In the rows, 128 means zero.
Each row of numbers belongs to one of the nodes below and depends on some of the facts about them. Some rows are named. Which node is each other row?

There are 2 kinds of fact about the nodes: β, σ.
β: sits directly inside; σ: uses
baklam {β=komu}
bamo {β=nuler, σ=floful}
bistiflo {β=fledribral}
bradrok {β=fledribral, σ=griskedis}
brapli {β=bamo}
bribrok {β=kluval}
brirul {β=nedur}
briskin {β=plisivon, σ=stigren}
buzul {β=baklam}
dadro {β=flobrogri}
didros {β=skadrik, σ=plisivon}
dimodri {β=flobrogri, σ=skogek}
dogir {β=domoskir}
domoskir {β=plager, σ=grilek}
draklar {β=plager}
driklal {β=trubos}
drono {β=draklar, σ=groter}
drotrutrul {β=flobrogri}
drukan {β=stepun}
dufo {β=domoskir, σ=drono}
fatrok {β=komu}
flafor {β=drotrutrul}
flitak {β=komu}
flobrogri {σ=komu}
floful {β=marer, σ=driklal}
fodo {β=novur, σ=trubos}
gavo {β=fledribral, σ=nagrur}
gifem {β=fledribral, σ=grami}
grami {β=baklam}
greken {β=nuler, σ=vuplum}
grevin {β=grezi}
grezi {β=druflem}
griflem {β=draklar, σ=plerolon}
grilek {β=druflem, σ=vonu}
griskedis {β=skadrik}
grogril {β=roka}
groter {β=skadrik}
grotrol {β=flitak}
grugrol {β=nuler, σ=nedur}
guser {β=novur, σ=gavo}
klepum {β=bistiflo}
kluval {β=novur, σ=ruvas}
komu {σ=skoste}
levek {β=skadrik, σ=zalefo}
ligran {β=plisivon, σ=draklar}
livu {β=plisivon}
livun {β=flitak}
marer {β=komu}
meduk {β=zivetir}
mitene {β=domoskir}
moskin {β=flitak, σ=fatrok}
nafam {β=drotrutrul}
nagrur {β=zivetir, σ=livu}
nedur {σ=truno}
nuler {σ=skadrik}
plager {σ=trirulu}
plebar {β=stepun}
plerolon {β=zivetir}
plisivon {β=nedur, σ=drukan}
plodrok {β=draklar, σ=brirul}
pluge {β=plisivon}
punem {β=draklar}
puron {β=plager}
raskel {β=nuler, σ=mitene}
roka {β=druflem}
ruvas {β=dimodri, σ=simak}
simak {β=baklam}
skadrik {β=novur, σ=flitak}
skebres {β=fledribral, σ=ligran}
skodi {β=bradrok}
skogek {β=domoskir}
skoste {β=greken}
sota {β=dadro}
stasem {β=domoskir, σ=toze}
stepun {β=komu}
stigren {β=stepun}
stokisten {β=baklam, σ=roka}
stolumam {β=fodo}
stonus {β=dimodri}
tate {β=baklam, σ=greken}
toze {β=brirul}
triplen {β=nuler}
trirulu {β=plisivon}
trubos {β=nuler}
trugim {β=nuler, σ=flafor}
truno {β=plisivon}
vonu {β=baklam, σ=bamo}
vuplum {β=flitak}
zalefo {β=nedur, σ=novur}
zeva {β=nedur}
zipigris {β=draklar, σ=grotrol}
zivetir {β=nuler, σ=stokisten}
zogri {β=fledribral}

Named rows:
[155 128 157 163 140 154 154  95 141 125 118 116 135 108  96 149 125  55
 122 137 124 167 134 115 146 133 112  98  95 119 128 116 149 137 109  92
 202 129 131 143 121 164 158 135 103 101]: pluge
[162 140 167 171 150 140 144 106 142 141 101 110 127 120 101 154 151  61
 111 130 132 136 132 115 151 136 123 124  93 105 133 108 154 128 119  88
 187 114 145 127 124 147 131 144 125  95]: plisivon
[168 139 169 145 150 141 143 110 145 144  82 112 132 124 102 165 175  73
 103 134 136 121 128 103 150 151 127 121 101 114 130 135 131 133 117  82
 159  98 129 129 126 142 134 143 114 131]: nedur
[169 127 157 126 149 149 148 110 155 128 109  99 140 100  96 164 117  60
 126 137 130 148 131 120 141 124 123 148 111 105 125 122 137 148 100 110
 196  94 159 128 128 145 135 139 143  86]: zalefo
[167 122 163  83 152 150 133 109 164 128 105 104 139 122  96 163 113  74
 111 140 133 135 100 119 159 146 145 138 130 126 136 131 132 143 118 117
 120  88 140 128 130 166 113 147 129 100]: novur
[166 134 160 119 154 160 134 126 157 134 113 122 154 136 110 141 120  85
 119 162 135 175 118 134 153 146 155  94 136 110 130 179 125 146  85  99
 137  88 163 122 117 184 102 148 120 128]: drotrutrul
[168 135 163 108 147 168 148 132 155 127 115 122 150 132 114 126 102  87
 124 168 134 233 119 146 148 147 156  85 136 112 122 204 113 154  73  98
 156  86 186 124 118 197 111 145 121 143]: nafam
[163 128 150 112 159 147 113 106 173 141 108 121 163 130 100 178 156  72
 104 140 137 103 122 104 148 147 143 122 129 127 147 130 127 139 110 106
 110  89 108 125 118 163 127 141 111 116]: roka
[166 133 151 113 148 159 126 122 173 137 110 115 150 126 102 156 136  71
 109 140 135 128 117 116 153 146 153 128 121 133 135 133 143 145 105 103
 125  97 133 129 124 145 126 141 115 112]: grogril
[178 142 148  96 146 127 131 113 166 139  97 106 177 123 100 139 135  77
  97 149 138 147 121 124 151 146 136 142  98 129 140 163 143 149 109 100
 142 106 160 127 128 127 128 135 124 111]: grilek
[187 137 130  74 144 108 121 158 150 124  99 103 184 119  96 199 161  98
  97 145 134 245 156 158 163 150 167 162 101 154 105 200 149 169 112 110
 152 140 139 129 133 105 151 126 127  99]: vonu
[153 149 126  51 151 114 127  91 165 139  95 108 195 131 102 125 145  75
  95 155 140 101 123 114 157 146 161 126  71 134 139 166 151 156 103 106
 142  97 145 139 132  90 107 142 136 118]: bamo
[135 141 130  37 141 155 140 105 175 125 103 116 152 124 106 131 138  63
 114 140 137 129 130 113 151 141 191 104  85 153 121 140 129 161  86 115
 147  73 138 152 130 115 125 145 138 136]: brapli
[176 135 150 128 146 179 128 133 190 141 123 109 163 124 108 155 133  64
 104 140 140 132 107 116 149 144 157 141 123 141 136 128 140 142 100 100
 120  88 135 132 126 151 128 135 107 115]: fledribral
[181 136 149 124 137 194 138 140 198 134 126 105 161 115 111 144 121  59
 106 138 140 174 105 125 142 142 159 144 117 150 127 137 130 149  94 100
 135  84 149 138 129 153 146 128 104 124]: zogri
[167 121 176  52 140 145 151 100 160 114  91 102 127 122  95 141  94  77
 102 138 131 193  93 137 161 156 139 123 121 150 137 150 111 145 129 118
 117  92 149 138 134 195 136 141 114 116]: bribrok
[166 133 150 112 148 158 126 123 173 137 109 115 151 126 101 158 136  70
 109 141 135 129 117 115 153 145 154 129 122 132 135 132 142 145 104 102
 125  97 131 129 124 146 126 142 115 113]: grevin
[165 132 151 122 155 155 119 119 171 144 110 116 155 131 101 165 146  73
 106 142 136  96 116 109 157 147 154 129 126 126 141 125 149 139 109 103
 113  96 122 126 122 146 112 146 116 104]: grezi
[163 122 180  40 140 132 147  91 168 111  95 102 122 124  97 137  83  74
  95 132 132 232  90 149 160 156 138 123 120 154 144 147 101 142 139 125
 113  89 155 136 134 224 144 140 119 116]: groter
[149 143 144  55 142 143 145 107 174 129  90 111 153 121 106 133 140  67
 108 139 139 137 135 121 147 142 181 118  87 148 128 148 123 158  92 112
 154  75 149 142 130 120 129 143 139 129]: raskel
[168 143 138  50 122 153 126 132 210 136  77 123 119 114  84 105 114  70
 123 138 129 139 123 100 148 143 122 147 130 128 142 152 147 168  85  94
 123 107 187 115 119 112 166 135 124 145]: punem

Name these rows:
No name comes twice in this set of rows, the named rows included.
[188 142 157 125 138 180 144 137 195 138 114 101 165 113 111 147 127  61
 101 139 143 172 114 131 138 141 157 152 111 150 132 142 123 149  96 100
 143  79 158 133 129 153 148 128 111 122]  gifem
[167 139 143  68 129 156 130 128 195 133  90 119 129 116  91 121 119  70
 118 139 131 148 123 111 149 144 136 137 124 132 136 150 141 162  91  98
 130 102 171 123 121 127 154 136 122 135]  puron
[171 142 152  88 142 139 126 121 184 144  80 117 142 122  94 139 138  74
 109 139 136 107 128 112 150 145 139 144 121 125 145 142 142 151 100  99
 125  96 159 115 120 123 135 143 128 119]  plager
[178 123 145  72 154 117 117 141 160 119  93 117 166 113 100 239 186  93
 100 127 137 249 178 147 139 149 168 139 128 165 115 179  87 165 109 122
 144 100  95 126 122 172 187 123 123 123]  stokisten
[172 127 178  77 150 131 142  98 158 130  81 104 140 127  96 155 119  79
  96 138 136 139 106 130 160 153 143 132 118 137 147 143 117 139 129 114
 115  88 144 127 131 175 120 147 124 104]  fodo
[166 132 150 117 153 155 121 121 170 141 107 116 153 130 101 162 144  73
 110 142 135 108 117 112 156 147 154 126 125 127 138 128 145 141 108 102
 118  96 126 126 122 146 115 146 116 107]  druflem
[183 136 133  78 145 119 123 153 155 126  98 106 176 120  98 192 155  94
 100 143 133 225 151 151 162 147 167 156 106 151 110 189 147 166 109 109
 148 132 137 129 131 113 148 130 125 101]  floful

Now the same nodes, written a new way:
Named rows:
[123 175 182 147  96 132 146 103 133 103 127 177 104 148 152 130  77 154
 107 126 110 133  89  98 157  98 156 111 163 179 131 164 145  77 155]: mitene
[ 95 172 121 120  95 110 131 149 155 150 126 127  89 151 142 125 148 130
 156 107  82 123  97  80 137 106 143 113 119 128 150 210 175  84 157]: fledribral
[ 76 180 159 115 106  87 137 164 120 112 106 115 106 123 136 142 106 135
 157 170 129 127 127  80 111 157 158  65 139 167 117 194 165  60 119]: nuler
[101 180 170 109 123 103 112 151 126 109 109 132  91 107 125 129 110 133
 163 154 115 109 117  74 126 159 162  61 123 165 113 191 173  84 109]: zivetir
[104 175 184 134 118 110 153 113 116 100 106 176  84 148 137 136  96 124
 131 159 117 133  86  84 143 110 141  73 162 161 119 167 139  80 143]: plerolon
[ 78 162  95 134  59 118 174 168 120  61 118  96 128 153 106 137 118 186
 134 137 146 118  99  75 113 136 139 110 112 151 164 169 175  62  98]: skadrik
[121 183 178 123 117 129 156 117 114 105 131 169  78 155 178 146 108 151
 104 127 125 144  69  82 141 112 127 109 169 143 127 165 131  94 138]: nafam
[122 160 185 142 104 135 140 101 124 103 131 176 110 133 137 130  74 163
  96 133 111 133 103  83 165 102 148 114 156 182 129 172 155  92 152]: dufo
[123 175 182 147  96 132 146 104 132 104 127 177 104 147 152 130  77 154
 107 126 110 133  90  97 156  98 156 112 163 179 131 164 145  77 155]: skogek
[110 164 152 148 102 120 157 102 120 102 129 205  66 141 137 165 111 157
  93 169 101 131 100  53 129 131 144 110 146 161 140 169 134  87 145]: briskin
[ 60 160 158 148  95 121 142 105 110 117 132 208  76 135 129 153 126 162
  48 178 114 115 111  50 161 114 137  94 168 141 146 172 137  93 149]: ligran
[112 175 157 146 101 123 154 104 124 104 125 192  71 151 145 152 110 145
 107 152 106 129  84  72 137 118 144 103 153 156 138 165 134  79 146]: toze
[127 161 166 131 118 129 155 118 106  92 142 214 108 165 124 167 144 127
 133 156 150 139  94  93 178 131 140 113 129 183 136 181 150 105 171]: vonu
[122 175 178 145  98 131 148 105 131 104 126 177 101 149 150 132  83 151
 109 128 111 133  88  95 155 101 153 109 161 174 132 164 144  78 154]: puron
[119 170 158 143 107 142 152 101 107 114 132 190  97 153 134 150 115 131
 128 146 132 127  72  92 160 119 130 102 140 156 124 172 140  75 158]: grotrol
[110 175 179 136 116 112 151 116 114  99 110 182  85 136 143 137  99 128
 129 152 115 125  89  91 125 101 138  74 155 153 116 158 139  88 151]: skoste
[120 159 159 140 112 142 154 104 100 112 135 189 103 145 125 153 111 137
 124 153 135 133  84  84 159 122 126 106 132 160 120 177 146  85 159]: moskin
[100 183 117 129  82 136 141 161 128  90 136 126 108 141 121 119 136 159
 134 139 127 109  97  60 127 107 153 103  96 160 143 172 173  89 106]: fodo
[108 192 114 139  84 116 135 144 133 127 147 157  75 120 156 164 137 159
 116 171 100 114 124  44  85 141 160 115 106 169 134 184 152  74 127]: nedur
[114 178 148 153  96 118 158  99 124 105 126 203  60 148 148 164 113 149
 100 165  98 127  90  62 120 123 144 106 152 160 139 162 127  75 147]: truno
[120 170 157 144 108 145 152  99 103 115 133 193 100 154 134 152 116 127
 130 147 137 127  71  95 162 121 128 101 138 156 122 172 140  73 160]: buzul

Which node is each row?
No name comes twice in this set of rows, the named rows included.
[119 192 164 134  81 131 115 150 152 120 151 139 131 125 162 124  95 169
 120 119 113 120 131  94 146 117 190 126 128 204 133 185 176  79 141]  domoskir
[ 90 203 159 120 106 105 122 157 132 122 117 132  91 132 148 127 123 119
 157 157 118 114 107  79 122 131 167  64 132 164 117 185 160  67 119]  trubos
[115 157 157 141 112 145 153  98  95 119 137 185 108 148 120 153 111 136
 118 163 140 136  85  76 170 121 119 107 132 167 119 184 147  81 157]  tate
[121 158 187 142 107 138 133  98 124 106 130 177 107 130 133 124  75 164
  90 132 110 127 102  80 174 101 146 111 155 181 129 173 157  95 147]  drono
[ 85 159 190 130 125 142 176 134 108 103 114 190  92 142 113 128  75 133
 138 166 107 164  94  66 148 124 177  77 146 133 103 165 143  90 140]  nagrur
[102 176 154 151  98 133 164 106 126 106 128 211  59 151 140 157 108 150
 103 161  94 135  86  58 132 132 164 105 151 143 137 161 127  77 144]  livu
[117 200 151 102 112 129 127 170 116 126 156 127  92 114 204 146 140 169
 115 119 131 127 100  75  94 126 137 115 128 133 116 175 154 110 121]  flobrogri
[112 195 122 133  94 157 121 135 109 147 157 160 114 140 141 151 154 123
 159 146 150 104  84  95 152 150 146 103  95 156 118 193 161  57 146]  baklam
[ 94 194 168 107 117  88 126 178 136 100 126 153  99 143 140 140 152 118
 162 165 132 126 129  79 138 140 182  76 124 191 130 193 170  99 129]  bamo
[114 190 138 120  97 128 116 144 140 121 133 136  88 130 151 131 132 151
 145 113 108 105  91  82 132 144 158 103 119 146 139 187 167  80 120]  roka
[ 95 162 122 117  99 111 132 152 147 147 130 127  96 140 134 129 143 138
 151 116  86 127 109  72 135 110 140 116 111 134 146 213 180  94 155]  bradrok
[113 204 155  98 113 130 130 165 119 127 155 119  89 132 204 145 138 166
 113 120 134 137  93  68 116 136 140 120 136 139 123 187 153 101 111]  dimodri
[111 184 114 130  84 136 145 160 127  90 137 123 108 137 122 121 132 159
 139 143 126 111 100  57 114 101 148 106  89 166 138 171 173  91 107]  kluval

Now the same nodes, written a new way:
Some nodes and their rows:
[113 117  51  68 130 118 169  97 125 125 125 144 114 158 108]: bradrok
[130 138 123 150 134 131 122 116  93 126 131 143 157 113 138]: stolumam
[134 137 153 172 111 114 131 144 124 132 143 125 115  95 118]: skoste
[126 144 143 149 112 129 116 145  94 124 139 118 107 116 136]: meduk
[116 119 164 141 111 117 137 147  75 106 106 128 148 136 127]: ruvas
[153 129 162 121 136 130 133 133 135  90 124  86 145 155 115]: nuler
[113 123 151 130 119 142 158 126 157 120 121 127  94 101 136]: zalefo
[133 139  84 158 122 113 153 128  76 153 129 161 165 106 136]: griskedis
[119 109 101 140 116 124 158 134  94 128 127 137 117 113 123]: gavo
[128 132 118 157 100 136  98 159 125 130 132 127  95 144 142]: trugim
[120 118 135 145 131 129 135 155  84 136 110 122 102 104 101]: simak
[125 123 166 148 118 120 116 129  84 120 119 120 156 138 133]: sota
[124 127 129 138 129 132 129 132 104 126 130 128 138 122 132]: grevin
[126 121  99 118 134 120 131 122 181 124 114 129 111 134  91]: komu
[118 134 118 122 133 151  64 139 107 145 116  86 119 127 118]: tate
[133 138 125 143 125 133 123 112 135 124 151 164 109 196 116]: bamo
[134 133 133  93 134 120 135 164 118 140 127 123 135 112 140]: drono
[125 131 140 103 128 108  96  82 136  97 118 128 149 167 140]: dimodri
[129 135 108 106 130 116 141 151  76 178 124  86 188 133  86]: drukan
[127 139 147  88 140 135 114 144 136 126 131 121 128 122 153]: stasem
[119 140 149 136 136 125  90 122 118 143 130 102 123  93 111]: grami

Which node is each row?
No name comes twice in this set of rows, the named rows included.
[130 136 153 171 120 140 119 140  87 136 157 150 121 163 120]  driklal
[136 131  97 158 141  97 160  90 150 126 124 182 132 101 132]  novur
[137 138 108 150 135 114 138 114  57 152 125 144 161  95 138]  groter
[123 111 120 128 115 167 139 130 189 139 127 111 120 154 148]  briskin
[168 124 125 145 160 118 157  98 112 106 114 129 218 117 125]  skadrik

